Here is a tiny trained network, its code and every weight. The questions are about switching its units off for an input and a class, where a switched-off unit gives its printed mean instead of its output.

import numpy as np


def w(rows, s, z=0):
    codes = np.array(rows[::2]) - 128.0
    scale = np.full(codes.shape[1], s)
    scale[-1] = z or s
    return codes * scale


def f(y):
    return y / 2 * (1 + np.tanh(0.7978845608 * (y + 0.044715 * y**3)))


def log_softmax(a):
    a = a - a.max(-1, keepdims=True)
    return a - np.log(np.exp(a).sum(-1, keepdims=True))


def net(x, mask):
    res = np.array(x, float).reshape(1, 6) / 4 @ E
    y = f(res @ A[0][:, :-1].T + A[0][:, -1])
    res = res + np.where(mask, y, B[0][:, -1]) @ B[0][:, :-1]
    return log_softmax(res[-1] @ U[:, :-1].T + U[:, -1])


A, B = {}, {}
E = w([
[108,226,200,117,107,189,79,46,207],'x0',
[211,88,110,2,73,191,174,43,174],'x1',
[135,151,114,104,142,123,126,137,115],'x2',
[59,146,96,125,28,129,178,48,33],'x3',
[23,101,48,90,32,196,96,211,221],'x4',
[185,132,64,170,90,6,26,87,136],'x5',
],0.0082)
A[0] = w([
[102,178,154,122,125,125,102,83,171,99],'n0',
[81,125,174,106,146,169,188,146,126,131],'n1',
[87,135,65,66,113,179,109,188,181,105],'n2',
[119,30,120,118,160,101,145,154,121,144],'n3',
[65,155,91,142,64,101,204,64,94,157],'n4',
[141,115,190,122,148,159,154,185,147,117],'n5',
[154,147,96,185,78,88,77,80,149,39],'n6',
[95,158,78,209,193,124,103,166,124,177],'n7',
[148,168,61,131,93,80,105,124,147,139],'n8',
[120,206,182,139,98,182,124,134,166,77],'n9',
[121,172,185,118,119,146,115,94,151,113],'n10',
[110,174,136,140,137,138,96,81,165,118],'n11',
[154,115,85,101,125,188,123,50,133,136],'n12',
[199,121,81,174,134,114,79,125,166,27],'n13',
[87,94,125,117,100,130,116,146,163,73],'n14',
[137,130,97,53,109,121,154,93,129,120],'n15',
[78,113,66,179,84,174,101,165,197,115],'n16',
[174,97,136,111,219,92,128,175,246,157],'n17',
[238,135,188,168,135,149,168,146,112,2],'n18',
[146,82,154,108,114,133,161,192,78,141],'n19',
[41,189,166,164,143,149,115,173,75,137],'n20',
[116,167,171,153,111,163,85,90,151,158],'n21',
[139,127,184,188,177,92,177,58,111,98],'n22',
[142,104,208,132,105,115,122,97,65,82],'n23',
[181,33,132,122,130,146,153,68,169,61],'n24',
[126,85,181,154,132,111,136,115,202,106],'n25',
[192,83,86,90,112,111,179,75,179,27],'n26',
[157,155,154,157,131,109,132,94,130,81],'n27',
[123,39,68,138,156,86,127,118,100,85],'n28',
[122,167,172,136,130,173,114,114,157,45],'n29',
[154,102,152,109,70,160,135,108,104,64],'n30',
[156,81,116,95,81,41,12,92,117,104],'n31',
[65,134,132,94,103,88,143,108,76,93],'n32',
[177,95,131,58,167,159,166,128,163,59],'n33',
[112,129,62,114,92,138,97,145,170,98],'n34',
[129,166,136,115,152,182,158,150,103,205],'n35',
[108,197,155,127,135,138,81,128,155,186],'n36',
[183,139,172,103,162,84,180,118,106,136],'n37',
[143,65,98,132,143,116,195,173,95,92],'n38',
[84,153,152,142,168,134,87,183,37,149],'n39',
[77,124,176,121,155,177,210,134,108,191],'n40',
[59,135,144,205,132,106,102,113,120,92],'n41',
[181,126,104,98,106,162,135,125,148,113],'n42',
[234,153,194,128,130,107,143,120,96,133],'n43',
[154,41,55,153,144,112,131,159,101,97],'n44',
[176,87,102,85,122,164,122,100,148,56],'n45',
],0.011,0.0016)
B[0] = w([
[83,100,111,64,163,117,200,164,90,197],'n0',
[133,136,137,170,158,148,8,103,88,215],'n1',
[145,169,140,168,95,135,137,181,101,243],'n2',
[127,84,98,80,124,138,157,132,103,196],'n3',
[213,116,203,96,14,48,155,70,140,237],'n4',
[152,143,193,152,119,88,30,68,86,186],'n5',
[141,120,122,145,181,170,29,89,72,213],'n6',
[164,112,96,156,170,122,186,115,182,241],'n7',
[122,150,101,139,120,155,80,98,92,197],'n8',
[118,118,106,88,132,152,137,130,101,218],'n9',
[124,111,83,68,127,145,139,130,112,195],'n10',
[94,101,76,57,148,139,175,105,122,191],'n11',
[149,143,129,165,157,114,154,127,153,210],'n12',
[145,116,164,170,119,124,48,84,94,197],'n13',
[88,183,122,182,111,135,147,166,109,176],'n14',
[147,153,120,156,169,116,161,87,202,199],'n15',
[108,154,125,159,94,131,164,167,83,245],'n16',
[204,80,220,77,3,36,158,87,121,245],'n17',
[97,156,157,174,113,147,141,137,113,194],'n18',
[114,97,106,80,153,153,104,120,89,188],'n19',
[131,83,148,188,179,91,118,117,200,245],'n20',
[85,74,100,59,143,133,183,114,102,206],'n21',
[58,176,110,144,98,149,202,180,89,218],'n22',
[114,170,132,152,79,117,128,149,132,180],'n23',
[132,134,81,173,142,124,157,112,151,199],'n24',
[147,112,126,104,89,151,146,103,148,159],'n25',
[128,138,99,164,197,120,153,124,161,218],'n26',
[108,136,126,139,106,188,128,154,107,166],'n27',
[97,110,108,86,178,136,165,109,96,207],'n28',
[100,123,101,93,134,149,133,112,128,187],'n29',
[157,94,123,153,162,100,111,118,165,176],'n30',
[142,136,163,122,160,185,2,109,84,248],'n31',
[157,111,151,105,90,62,139,121,145,184],'n32',
[156,120,119,165,145,118,126,96,167,204],'n33',
[112,180,132,174,100,146,126,179,94,200],'n34',
[108,114,163,132,108,149,53,107,95,186],'n35',
[141,99,125,92,141,117,186,143,130,204],'n36',
[137,179,127,160,96,153,141,196,113,205],'n37',
[117,78,91,78,143,185,138,149,81,212],'n38',
[134,117,146,140,150,107,145,115,184,225],'n39',
[162,125,166,142,169,174,7,91,66,234],'n40',
[142,120,121,163,190,122,191,103,181,211],'n41',
[138,142,142,143,151,141,142,147,160,181],'n42',
[79,147,102,155,82,130,173,190,90,220],'n43',
[95,93,104,77,146,135,159,147,123,222],'n44',
[106,165,106,137,179,119,174,142,187,194],'n45',
],0.0076,0.011)
U = w([
[104,205,112,161,67,149,148,189,121,89],'0',
[143,142,133,124,142,163,44,62,117,153],'1',
[102,94,75,7,141,153,163,113,133,126],'2',
[182,120,166,94,33,53,144,66,157,240],'3',
[144,141,101,176,176,109,155,90,219,2],'4',
],0.014,0.0016)

Each question gives the input, the list of numbers given to net, and the class t.
The units are the neurons (one row each of A and B). Each row of codes is followed by its name. A weight is (code - 128) times the scale printed after its matrix; where a second scale follows, it is the last column's (A, B and U).
mask holds one flag per neuron, in row order. A switched-off neuron (its flag False) gives its mean, the last column of its row in B, instead of its output. The means were averaged over made-up inputs and are rounded, as every weight is.
A unit's drop is (log p(t) with every unit on - log p(t) with that unit switched off) / (log p(t) with every unit on - log p(t) with every unit switched off).
The circuit of an input: a set's keep is (log p(t) with only the set's units on - log p(t) with every unit switched off) / (log p(t) with every unit on - log p(t) with every unit switched off). Starting from the 12 units with the biggest drops (on a tie, the unit counted first), units are removed one at a time, each time the one whose removal leaves the highest keep (on an exact tie, the one counted first), for as long as the keep stays at least 0.8.
units of the circuit, in order: the units of the circuit, biggest drop first
unit that matters most: the unit with the biggest drop
top k neurons: the k neurons with the biggest drops, biggest first
drop when u is switched off: that unit's drop, to one decimal
input [-6,-1,1,-3,0,-6], class 1: top 3 neurons	[n5 n40 n1]
input [4,-1,-1,-7,-4,-5], class 3: units of the circuit, in order	[n17]
input [6,-2,-8,2,-4,-5], class 2: top 2 neurons	[n21 n31]
input [-3,6,-4,-5,-1,0], class 4: top 4 neurons	[n4 n26 n45 n24]
input [-8,-1,-2,-8,8,1], class 0: top 3 neurons	[n2 n16 n34]
input [-7,-8,7,-3,7,-1], class 4: top 2 neurons	[n7 n20]
input [2,7,-1,1,-6,-8], class 1: top 3 neurons	[n40 n1 n35]
input [-5,-1,-4,-4,-7,-8], class 1: top 3 neurons	[n40 n5 n1]
input [0,-7,8,-4,5,7], class 1: top 2 neurons	[n31 n6]
input [-6,-2,5,6,-2,3], class 2: top 2 neurons	[n17 n28]
input [2,7,2,-6,-3,4], class 4: top 4 neurons	[n26 n4 n45 n24]
input [6,0,1,4,5,3], class 2: top 3 neurons	[n21 n11 n0]
input [7,0,-1,-5,7,-7], class 0: top 4 neurons	[n2 n16 n14 n31]
input [-1,7,3,-1,6,7], class 1: unit that matters most	n31
input [-5,6,6,-1,-3,-1], class 4: top 2 neurons	[n33 n26]
input [-3,1,-2,-5,-3,6], class 1: top 2 neurons	[n31 n4]
input [2,2,1,5,-5,8], class 1: top 2 neurons	[n31 n6]
input [-2,-1,0,-7,8,0], class 0: drop when n2 is switched off	0.2
input [-5,8,-3,-4,-4,6], class 4: drop when n45 is switched off	0.1
input [1,0,3,6,-8,-7], class 0: drop when n22 is switched off	1.1
input [-2,-5,3,7,-1,-3], class 3: drop when n32 is switched off	0.0
input [6,-6,2,-6,-2,-3], class 2: unit that matters most	n4
